Below are the code and all the weights of a small trained network. Each question names an input and a class and asks about switching units off, where a switched-off unit gives its printed mean instead of its output.

import numpy as np


def w(rows, s, z=0):
    codes = np.array(rows[::2]) - 128.0
    scale = np.full(codes.shape[1], s)
    scale[-1] = z or s
    return codes * scale


def f(y):
    return y / 2 * (1 + np.tanh(0.7978845608 * (y + 0.044715 * y**3)))


def log_softmax(a):
    a = a - a.max(-1, keepdims=True)
    return a - np.log(np.exp(a).sum(-1, keepdims=True))


def net(x, mask):
    res = np.array(x, float).reshape(1, 3) / 4 @ E
    y = f(res @ A[0][:, :-1].T + A[0][:, -1])
    res = res + np.where(mask, y, B[0][:, -1]) @ B[0][:, :-1]
    return log_softmax(res[-1] @ U[:, :-1].T + U[:, -1])


A, B = {}, {}
E = w([
[58,72,108,132,235,223,145,99,178],'x0',
[191,151,174,20,145,174,11,39,117],'x1',
[191,117,93,254,221,135,212,33,83],'x2',
],0.0079)
A[0] = w([
[105,103,125,117,187,198,147,118,184,53],'neuron 1',
[63,86,185,58,81,146,78,198,169,106],'neuron 2',
[176,142,121,142,65,65,144,154,68,136],'neuron 3',
[184,93,162,60,125,149,45,1,97,69],'neuron 4',
[240,131,109,163,212,125,194,26,49,100],'neuron 5',
[48,74,116,163,183,233,93,71,160,209],'neuron 6',
[65,116,122,93,171,167,156,81,200,93],'neuron 7',
[59,110,89,172,112,78,155,189,137,100],'neuron 8',
[230,170,135,150,65,65,90,102,38,134],'neuron 9',
[197,177,139,43,159,165,73,127,185,254],'neuron 10',
],0.0084,0.0076)
B[0] = w([
[2,125,154,106,135,129,147,136,110,163],'neuron 1',
[105,218,63,120,98,33,140,45,74,219],'neuron 2',
[35,47,94,112,148,115,103,158,145,190],'neuron 3',
[81,92,142,168,94,219,225,128,228,196],'neuron 4',
[91,195,65,128,96,55,111,77,95,229],'neuron 5',
[110,67,105,94,160,96,144,167,94,250],'neuron 6',
[56,131,204,73,133,111,99,175,83,172],'neuron 7',
[139,115,103,206,103,175,251,117,189,191],'neuron 8',
[77,65,152,30,138,99,83,168,146,206],'neuron 9',
[150,69,55,165,145,100,151,112,146,239],'neuron 10',
],0.011)
U = w([
[117,205,82,110,80,60,129,44,77,108],'0',
[129,72,116,165,104,167,210,132,239,122],'1',
[78,53,161,49,150,101,79,245,102,101],'2',
[224,75,68,127,169,89,115,187,118,247],'3',
[179,184,200,124,146,140,85,143,125,104],'4',
[184,158,184,123,78,218,119,132,115,100],'5',
[184,141,221,118,112,147,156,122,151,101],'6',
[171,195,235,134,110,148,113,144,147,104],'7',
],0.011,0.014)

Each question gives the input, the list of numbers given to net, and the class t.
The units are the neurons (one row each of A and B). Each row of codes is followed by its name. A weight is (code - 128) times the scale printed after its matrix; where a second scale follows, it is the last column's (A, B and U).
mask holds one flag per neuron, in row order. A switched-off neuron (its flag False) gives its mean, the last column of its row in B, instead of its output. The means were averaged over made-up inputs and are rounded, as every weight is.
A unit's drop is (log p(t) with every unit on - log p(t) with that unit switched off) / (log p(t) with every unit on - log p(t) with every unit switched off).
The circuit of an input: a set's keep is (log p(t) with only the set's units on - log p(t) with every unit switched off) / (log p(t) with every unit on - log p(t) with every unit switched off). Starting from all 10 units, units are removed one at a time, each time the one whose removal leaves the highest keep (on an exact tie, the one counted first), for as long as the keep stays at least 0.8.
units of the circuit, in order: the units of the circuit, biggest drop first
unit that matters most: the unit with the biggest drop
k most important neurons: the k neurons with the biggest drops, biggest first
drop when u is switched off: that unit's drop, to one decimal
input [-5,-6,-2], class 1: units of the circuit, in order -> [neuron 8]
input [-6,4,-4], class 2: 2 most important neurons -> [neuron 9; neuron 5]
input [0,3,0], class 3: units of the circuit, in order -> [neuron 1; neuron 10]
input [-7,-8,6], class 1: 4 most important neurons -> [neuron 8; neuron 2; neuron 3; neuron 6]
input [-5,-5,-6], class 0: 3 most important neurons -> [neuron 2; neuron 4; neuron 6]
input [-1,1,1], class 3: units of the circuit, in order -> [neuron 2; neuron 4; neuron 7]
input [-5,5,-3], class 1: 3 most important neurons -> [neuron 4; neuron 10; neuron 6]
input [7,3,6], class 2: 3 most important neurons -> [neuron 6; neuron 2; neuron 7]
input [-5,-5,2], class 1: 3 most important neurons -> [neuron 8; neuron 6; neuron 7]
input [2,-2,3], class 3: units of the circuit, in order -> [neuron 2; neuron 4]
input [0,2,-2], class 3: 2 most important neurons -> [neuron 5; neuron 8]
input [-1,-8,-5], class 1: 2 most important neurons -> [neuron 8; neuron 5]
input [2,1,-2], class 3: 2 most important neurons -> [neuron 5; neuron 9]
input [0,-3,-6], class 0: unit that matters most -> neuron 2
input [3,8,6], class 1: 2 most important neurons -> [neuron 4; neuron 2]
input [1,5,-5], class 0: drop when neuron 1 is switched off -> 0.0
input [2,8,2], class 1: drop when neuron 4 is switched off -> 1.4
input [-4,-2,-1], class 2: drop when neuron 5 is switched off -> 0.1
